What each symbol does to the items:
x790: !>x393, ~>x648, +>x846, *>x11
x538: !>x26, ~>x678, +>x902, *>x110
x573: !>x405, ~>x798, +>x81, *>x532
x950: !>x27, ~>x375, +>x882, *>x244
x723: !>x244, ~>x27, +>x856, *>x264
x264: !>x140, ~>x576, +>x412, *>x278
x140: !>x240, ~>x389, +>x264, *>x578
x661: !>x648, ~>x956, +>x329, *>x393
x295: !>x610, ~>x412, +>x240, *>x538
x244: !>x576, ~>x498, +>x723, *>x140
x902: !>x538, ~>x610, +>x578, *>x296
x710: !>x532, ~>x405, +>x557, *>x305
x32: !>x846, ~>x329, +>x605, *>x190
x42: !>x715, ~>x476, +>x305, *>x608
x254: !>x381, ~>x710, +>x476, *>x716
x882: !>x950, ~>x716, +>x608, *>x723
x498: !>x667, ~>x608, +>x27, *>x389
x607: !>x212, ~>x32, +>x393, *>x485
x570: !>x793, ~>x296, +>x956, *>x32
x578: !>x902, ~>x295, +>x278, *>x920
x393: !>x607, ~>x605, +>x790, *>x970
x398: !>x476, ~>x788, +>x532, *>x715
x678: !>x278, ~>x140, +>x610, *>x899
x788: !>x557, ~>x81, +>x234, *>x254
x234: !>x788, ~>x941, +>x405, *>x476
x605: !>x32, ~>x793, +>x648, *>x212
x485: !>x798, ~>x190, +>x970, *>x405
x920: !>x296, ~>x538, +>x48, *>x793
x610: !>x678, ~>x264, +>x295, *>x26
x381: !>x305, ~>x532, +>x254, *>x375
x405: !>x234, ~>x676, +>x573, *>x398
x81: !>x573, ~>x485, +>x941, *>x710
x648: !>x605, ~>x570, +>x661, *>x607
x956: !>x570, ~>x920, +>x968, *>x605
x716: !>x375, ~>x305, +>x66, *>x27
x899: !>x48, ~>x578, +>x26, *>x956
x608: !>x882, ~>x66, +>x701, *>x856
x557: !>x710, ~>x573, +>x788, *>x381
x793: !>x329, ~>x110, +>x570, *>x846
x701: !>x608, ~>x715, +>x375, *>x667
x240: !>x295, ~>x422, +>x140, *>x902
x970: !>x485, ~>x212, +>x11, *>x573
x667: !>x856, ~>x882, +>x498, *>x422
x110: !>x968, ~>x899, +>x296, *>x661
x190: !>x106, ~>x790, +>x212, *>x676
x212: !>x190, ~>x846, +>x607, *>x798
x296: !>x110, ~>x26, +>x920, *>x329
x329: !>x661, ~>x968, +>x793, *>x790
x375: !>x701, ~>x42, +>x716, *>x498
x278: !>x578, ~>x240, +>x678, *>x48
x66: !>x716, ~>x381, +>x715, *>x950
x941: !>x81, ~>x970, +>x676, *>x557
x715: !>x66, ~>x254, +>x42, *>x882
x798: !>x676, ~>x106, +>x485, *>x234
x532: !>x398, ~>x234, +>x710, *>x42
x11: !>x970, ~>x607, +>x106, *>x81
x389: !>x422, ~>x856, +>x576, *>x295
x27: !>x498, ~>x701, +>x950, *>x576
x856: !>x723, ~>x950, +>x667, *>x412
x48: !>x920, ~>x902, +>x899, *>x570
x422: !>x412, ~>x723, +>x389, *>x610
x576: !>x389, ~>x667, +>x244, *>x240
x676: !>x941, ~>x11, +>x798, *>x788
x26: !>x899, ~>x278, +>x538, *>x968
x412: !>x264, ~>x244, +>x422, *>x678
x846: !>x790, ~>x661, +>x32, *>x106
x968: !>x956, ~>x48, +>x110, *>x648
x106: !>x11, ~>x393, +>x190, *>x941
x305: !>x42, ~>x398, +>x381, *>x701
x476: !>x254, ~>x557, +>x398, *>x66

The rows follow the links: the fewer symbols apart two items are, the more alike their rows tend to be.

Each row is also shifted at random along 3 hidden directions that mean nothing.

Each row, then its item:
[  34,  -47,   -5,  -41,  -60,   24,   24,  -44,  -55,  -24,  -32,   12,   11,   -6,    2,    8,   48,   -6,    7,   15,   40,  -44,  -64,   17,  -22,   22,  -32,   -7,   49,   25] | x578
[  49,   -5,   39,   34,   30,   22,  -17,   57,   -1,   10,   29,  -21,  -30,   39,  -14,   17,  -13,   12,    4,    4,   -1,   20,   26,   -9,   59,   51,   -8,  -29,   24,  -62] | x212
[ -13,  -25,   33,   27,   40,  -24,  -24,   40,   42,   18,   16,    9,  -49,   60,   10,  -45,  -47,  -37,   18,   32,   36,   -5,   31,   -8,   34,    9,   70,   -9,   38,  -69] | x846
[ -16,   65,   -4,   -3,   17,  -31,  -31,  -53,   19,    6,  -10,  -31,  -31,  -13,    7,   24,   21,   35,  -27,  -45,  -43,    8,   21,   27,  -13,  -30,   13,    0,  -71,   47] | x305
[-122,  -61,   19,  -24,    0,  -10,   30,  -35,  -11,   -2,  -11,   26,   29,  -30,  -26,  106,  -43,    4,    2,  -11,   34,  -15,  -39,   -3,  -12,   26,   41,   31,   -3,   24] | x295
[  63,   -5,  -56,  -27,   10,  -47,   38,  -20,   43,    4,  -49,   30,   70,   -5,   59,  -11,  -55,  -17,    5,    3,    6,  -25,  -27,   28,  -17,  -28,   49,   40,   36,   25] | x244
[  78,  -10,   20,   11,   23,   22,  -42,   55,   -9,   13,   42,  -44,  -33,   22,  -12,   33,   10,   29,  -13,  -11,  -18,   19,   10,   12,   55,   35,  -58,  -48,   24,  -29] | x11
[   8,  -19,  -14,    0,   18,   -9,   48,  -29,   11,    8,  -54,   26,   75,  -21,   34,   54,  -62,   -9,    8,   -7,   15,  -31,  -27,    3,   -4,   31,   73,   36,   18,   10] | x412
[  74,   -4,   11,   38,   20,   23,  -13,   74,   11,   10,   30,   -3,  -11,   42,    1,  -49,  -26,  -27,   15,   31,    5,   11,   27,  -25,   43,   19,    4,  -19,   49,  -71] | x607
[ -36,  -21,   52,  -19,  -43,   15,   31,  -10,  -58,  -25,   20,  -16,  -72,   35,  -65,   31,   45,   28,   -4,   23,   40,   13,   -5,  -11,   21,   43,  -36,   -8,   28,  -27] | x570
[  49,   60,    3,   -8,    5,   -3,  -43,  -47,   -6,   -3,   10,  -46,  -37,  -18,  -14,   43,   36,   44,  -30,  -51,  -59,   14,   18,   25,   -7,  -19,  -29,  -10,  -66,   45] | x254
[ 101,  -11,    4,    5,   21,   14,  -60,   68,    4,   18,   54,  -25,  -22,   22,    2,   -7,   12,    7,   -8,   -8,  -23,    7,    4,    6,   41,    6,  -50,  -50,   33,  -27] | x970
[ -45,   -9,  -70,  -38,   -7,  -50,   50,   12,   34,    2,  -32,   39,   69,  -16,   35,  -50,  -16,  -14,   -6,   15,   12,    9,  -22,   18,  -43,  -72,  -16,   32,   17,   44] | x723
[  48,   -3,   27,   11,   56,   -6,  -78,   30,   23,   22,   37,  -46,  -48,   24,   21,   49,    4,   17,  -10,  -41,  -28,   -5,   10,   28,   39,   22,    1,  -58,    2,  -12] | x798
[  58,  -22,   47,   -9,  -46,   21,   26,  -25,  -57,  -30,   12,   -7,  -53,   32,  -58,   26,   18,   11,   10,   32,   30,  -12,  -13,  -13,   16,   59,    1,    3,   39,  -45] | x956
[  -4,   -3,  -46,  -36,    6,  -67,   39,  -17,   37,    2,  -16,   23,   49,  -16,   12,   22,  -45,   14,  -15,  -10,   -7,    5,  -11,   25,  -26,  -51,   24,   52,    5,   43] | x667
[  61,   75,  -43,   -3,  -18,   -1,   -8,  -30,   -2,   -6,  -21,  -16,    5,  -16,   18,  -57,   56,   18,  -17,  -23,  -48,   15,   14,   14,  -25,  -44,  -45,   -1,  -46,   40] | x42
[  19,   -6,   19,   10,    1,    0,    1,   37,   -1,   -4,    6,   -1,  -54,   62,   11,  -66,   25,  -14,   11,   38,   39,    6,   15,   -2,   31,   12,  -14,  -28,   49,  -52] | x32
[ -43,   10,  -14,    9,   19,   -1,  -68,   30,   41,   19,   65,    4,    6,  -47,  -29,  -34,  -36,  -27,   -6,   -9,  -61,   17,   32,  -30,  -35,  -81,   10,    6,  -59,   17] | x532
[  83,   93,   -5,    9,    6,   -7,    4,  -69,   -6,   -3,  -49,  -36,  -13,   -5,   27,   34,   43,   55,  -23,  -56,  -49,    8,   18,   37,    2,   13,   -3,    1,  -64,   38] | x715
[ -59,  -33,   22,   25,   33,   -1,  -35,   97,   36,   18,   68,    3,  -17,   21,  -18,  -24,  -40,  -25,    5,   16,    6,   30,   38,  -28,   27,  -14,    0,  -20,   13,  -52] | x190
[  55,    9,  -57,  -17,  -15,   -9,   64,  -20,   -1,   -5,  -70,   19,   76,  -15,   53,  -20,   10,    0,    2,    3,   15,  -16,  -34,   23,  -17,    0,  -23,   14,   33,   33] | x576
[  69,   45,  -17,   35,    3,   68,  -55,   40,  -18,   12,    4,  -32,    8,  -15,   40,  -64,   76,   -2,    2,  -19,  -37,   10,   13,    2,   10,    5,  -92,  -66,  -19,    6] | x573
[ -67,   48,   29,   46,   38,   51,  -53,    8,  -15,   15,   -2,  -53,  -32,  -14,   13,   38,   59,   37,  -14,  -53,  -36,   25,   27,   12,   25,   34,  -51,  -66,  -73,   16] | x405

The symbols that take the first to the second take the third to the fourth, perhaps in another order. What is the fourth?
Answers are names.
[ -34,   53,  -27,  -16,    0,  -22,  -28,  -23,   22,    5,    3,  -15,  -16,  -22,    8,  -32,   33,   13,  -20,  -28,  -43,   15,   17,   14,  -31,  -69,  -26,    1,  -66,   45]
: [  46,   68,   -4,    2,   28,  -36,  -27,  -60,   28,    7,  -20,  -24,  -16,  -10,   23,   18,    5,   27,  -21,  -43,  -46,   -2,   24,   31,  -13,  -22,   41,    7,  -57,   30]
:: [ -81,  -53,   31,  -22,   -8,  -45,   -9,   31,   19,   -4,   45,   20,  -68,   55,  -24,  -49,  -13,  -33,    5,   50,   49,    0,    7,  -14,    5,  -33,   22,    1,   40,  -43]
: x648

[  53,   48,    1,   -4,   13,   -2,  -55,  -31,    1,    9,   26,  -35,  -20,  -28,  -13,   39,   15,   36,  -27,  -50,  -63,    5,   14,   13,  -10,  -23,  -11,   -5,  -65,   39]
: [  25,   18,  -16,    0,   12,   -3,  -66,   13,   30,   12,   56,    1,    4,  -37,  -19,  -32,  -28,  -17,   -9,  -18,  -62,    7,   19,  -21,  -31,  -71,    7,    9,  -52,   23]
:: [ -18,    8,   67,   38,   47,    0,  -10,   14,    4,    8,   -1,  -30,  -63,   62,    3,   48,    1,   16,    4,   -6,   23,   12,   34,   20,   67,   68,   39,  -32,   13,  -62]
: x846

[ -31,  -26,  -27,   -1,  -19,   23,   65,    2,  -12,   -6,  -44,   37,   87,  -37,   15,    5,  -18,  -16,   16,    6,   26,   -8,  -35,  -10,  -15,   14,   -3,   29,   18,   21]
: [ -10,  -70,   -1,  -43,  -28,   -8,   10,  -34,  -12,   -9,   -8,   31,   15,  -12,   -6,   25,  -22,  -29,   14,   19,   34,  -52,  -63,    5,  -24,   -5,   38,   15,   43,   17]
:: [ -21,   12,   -3,   25,   42,   21,  -72,   43,   27,   25,   16,  -27,  -19,   -1,   37,  -28,   26,  -10,    0,  -32,  -29,    2,   17,    7,   14,  -14,  -21,  -62,  -29,    1]
: x710

[  11,  -23,   13,   30,   30,   12,  -23,   89,   20,   11,   45,    1,  -13,   31,  -11,  -40,  -37,  -26,   18,   33,    4,   20,   32,  -27,   30,    3,   -5,  -17,   30,  -62]
: [  53,   26,    1,   40,   45,   39,  -75,   29,   24,   25,   17,  -15,    4,  -13,   33,  -37,   -5,  -27,   10,  -22,  -44,  -11,   22,   -9,   11,  -10,   13,  -45,  -37,  -12]
:: [  25,   49,   17,   46,   27,   52,  -59,   13,   -8,   16,    8,  -41,   -3,  -20,   14,   14,   37,   10,   -4,  -44,  -52,    9,   29,    1,   20,   26,  -33,  -48,  -57,    3]
: x715

[ -83,  -27,    6,    6,   15,   -4,   51,  -32,    5,    4,  -41,   23,   60,  -30,    7,   83,  -47,    2,    7,  -15,   28,   -9,  -27,    0,   -3,   37,   57,   32,   -4,   16]
: [  29,    8,  -32,  -27,   23,  -59,   38,  -43,   34,    6,  -46,    9,   41,   -2,   47,   57,  -40,   21,  -13,  -26,    2,  -20,  -20,   38,   -8,   -6,   44,   40,   17,   38]
:: [  79,   18,  -58,  -36,  -15,  -38,   50,  -24,    7,   -4,  -43,    9,   55,  -12,   34,    7,    0,   25,  -14,  -11,   -5,    0,  -24,   35,  -15,  -19,  -25,   31,   25,   43]
: x608

[  53,   20,   -8,   34,   34,   24,  -76,   31,   42,   29,   46,   -2,   17,  -33,   -4,  -31,  -56,  -40,    6,  -11,  -68,   -6,   30,  -32,  -13,  -33,   49,    2,  -48,  -11]
: [ -11,   38,   -9,    8,   -1,   26,  -49,   17,   -4,    5,   43,  -15,    2,  -43,  -27,  -14,   24,   15,  -15,  -25,  -62,   28,   22,  -19,  -19,  -39,  -53,  -11,  -69,   30]
:: [  69,   20,  -32,   17,    2,   31,  -62,   47,   24,   16,   54,   11,   29,  -42,  -14,  -72,  -25,  -31,    7,   -2,  -69,    4,   25,  -41,  -31,  -64,  -14,    3,  -38,    7]
: x398

[  29,   12,  -50,  -33,   -7,  -53,   47,  -17,   19,   -6,  -21,   17,   53,  -17,   14,   14,  -19,   28,  -18,  -11,   -8,   10,  -14,   31,  -18,  -36,   -9,   42,   10,   39]
: [ -11,  -32,  -26,    3,   -1,    3,   46,  -10,    4,    2,  -34,   41,   84,  -33,   19,   26,  -51,  -22,   15,    9,   19,  -21,  -31,  -11,  -14,   13,   44,   37,   29,   12]
:: [  -9,  -24,   38,   -2,  -52,   38,   37,   -4,  -62,  -28,   11,    4,  -37,   17,  -60,  -10,   31,    0,   15,   43,   39,    0,   -7,  -32,    6,   42,  -31,    4,   27,  -35]
: x32

[   6,   21,  -16,   -8,   11,  -19,   58,  -51,   -6,   -1,  -84,   -1,   46,   -9,   50,   77,   10,   35,  -12,  -33,   14,   -8,  -30,   48,    9,   46,    6,   11,    8,   36]
: [ -39,    8,  -66,  -40,  -19,  -52,   49,   18,   21,   -1,    0,   35,   67,  -28,   -4,  -36,  -23,   10,  -15,   11,   -6,   30,   -7,    4,  -43,  -79,  -36,   50,   -2,   46]
:: [ -28,  -53,    5,  -27,  -38,  -21,   -1,   45,   -2,  -14,   44,   18,  -52,   44,  -35,  -83,   12,  -34,   13,   63,   45,   -2,   -1,  -25,   -5,  -39,  -16,    2,   60,  -46]
: x110

[  -7,  -41,   30,  -17,  -40,    4,   19,    3,  -31,  -20,   26,   15,  -51,   29,  -61,  -11,   -7,  -16,   18,   48,   37,   -1,   -4,  -31,    2,   15,   14,   12,   39,  -40]
: [ -61,  -47,   36,  -25,  -24,  -27,    3,   21,  -12,  -15,   39,    3,  -69,   49,  -41,  -21,   11,   -9,    8,   42,   47,    3,    1,  -10,    9,  -11,    1,   -6,   41,  -39]
:: [   6,   74,  -22,   22,   20,  -24,   15,  -37,   29,   11,  -31,   -3,   20,  -17,   20,  -12,  -22,   13,  -11,  -27,  -38,   14,   35,    5,  -21,  -32,   42,   38,  -57,   22]
: x608

[ -44,  -42,    0,  -21,  -63,   32,   28,  -24,  -40,  -24,  -34,   36,    4,   -4,    0,  -69,   50,  -47,   26,   44,   51,  -35,  -42,  -18,  -28,   -3,  -24,   -8,   38,    3]
: [  65,  -20,   49,  -19,  -22,   20,   13, -100,  -53,  -18,  -62,  -15,  -33,   19,   14,   84,   36,   18,    5,  -16,   41,  -66,  -53,   35,   18,   93,   38,  -21,   32,    4]
:: [-122,  -11,   59,   42,   43,   -3,   -8,   45,    5,    5,   18,  -24,  -60,   49,  -13,   30,    5,   17,   -6,   -4,   29,   39,   40,   -2,   49,   47,    8,  -33,   -2,  -52]
: x790

[   6,  -15,    3,   -7,  -24,    1,    9,   47,  -14,  -12,   15,    5,  -49,   57,   -2, -102,   49,  -22,    7,   54,   45,   14,    6,   -6,   17,   -7,  -53,  -33,   57,  -44]
: [ -65,   -8,   33,   18,   19,   20,  -20,   68,  -22,    7,   46,  -37,  -38,   17,  -29,   40,   42,   43,  -13,  -15,    1,   51,   21,    0,   43,   32,  -83,  -52,   -5,  -22]
:: [  33,   50,  -59,   -1,  -29,  -10,   55,    7,   -1,   -7,  -16,   21,   70,  -37,  -16,  -40,   -6,   18,  -11,    5,  -30,   41,   11,  -10,  -33,  -46,  -51,   50,  -23,   29]
: x576

[  87,   79,  -45,    5,  -27,    5,   58,  -15,  -20,  -13,  -35,   -2,   62,  -29,   -6,  -14,   13,   40,  -13,   -8,  -40,   34,   15,    6,  -15,   -7,  -50,   42,  -27,   29]
: [  81,   65,  -42,   24,    9,  -21,   18,  -18,   38,    4,  -22,   19,   51,  -17,   18,  -49,  -49,  -16,    0,    0,  -44,    6,   30,  -13,  -23,  -44,   50,   57,  -34,    5]
:: [ -18,   24,  -24,  -22,   11,  -56,   44,  -26,   21,    2,  -10,    7,   34,  -20,  -15,   68,  -46,   47,  -22,  -23,  -18,   31,    4,   22,  -13,  -26,   22,   60,  -26,   35]
: x882

[  39,   81,  -59,   10,  -20,   -1,   20,   -9,    7,   -6,  -30,    4,   38,  -24,   27,  -98,   38,   -2,   -7,   -3,  -43,   23,   24,    0,  -39,  -60,  -50,   18,  -46,   33]
: [ -19,   44,  -19,  -11,   18,  -37,  -37,  -33,   38,    6,    9,   -6,  -21,  -18,   10,  -18,   -5,    6,  -17,  -30,  -44,   10,   21,   11,  -33,  -72,   20,   11,  -64,   39]
:: [ -89,  -26,   44,  -12,    3,  -32,   -2,   15,   -6,  -14,   20,   -7,  -89,   61,  -18,  -10,   28,    6,   -4,   22,   48,   11,   16,    9,   27,    9,    6,  -24,   27,  -35]
: x793

[ -84,  -31,   10,    3,   37,  -11,  -65,   75,   32,   22,   64,  -19,  -38,   16,   -3,    1,    4,    0,  -11,  -10,  -10,   27,   15,    3,   19,  -23,  -43,  -50,   -1,   -7]
: [  96,   10,   32,    9,   52,    8,  -72,   17,    5,   22,   17,  -56,  -51,   27,   23,   69,   16,   35,  -16,  -45,  -31,  -11,    2,   40,   60,   52,  -12,  -63,    8,   -8]
:: [  33,  -45,  -16,  -36,  -54,   28,   40,  -23,  -51,  -19,  -18,   22,   47,  -32,  -15,   37,   16,    0,    7,   13,   21,  -29,  -64,   -2,  -23,   30,  -28,   11,   43,   27]
: x678

[  34,   81,  -21,   17,   19,  -14,   14,  -43,   25,    3,  -36,  -11,   19,  -19,   22,    2,  -15,   16,  -10,  -26,  -42,   15,   37,   10,  -12,  -21,   33,   36,  -61,   20]
: [  50,    6,  -69,  -15,  -24,   -3,   66,   -5,   -3,   -4,  -60,   28,   86,  -19,   55,  -44,   17,  -10,    6,    6,   15,   -7,  -32,   22,  -24,  -14,  -46,   16,   35,   39]
:: [-121,  -11,  -19,    0,    5,   -4,   69,  -21,   -7,   -2,  -63,   18,   60,  -23,   28,   50,    1,   20,   -2,  -22,   30,    7,  -22,   14,  -10,   23,   -7,   19,  -12,   36]
: x26

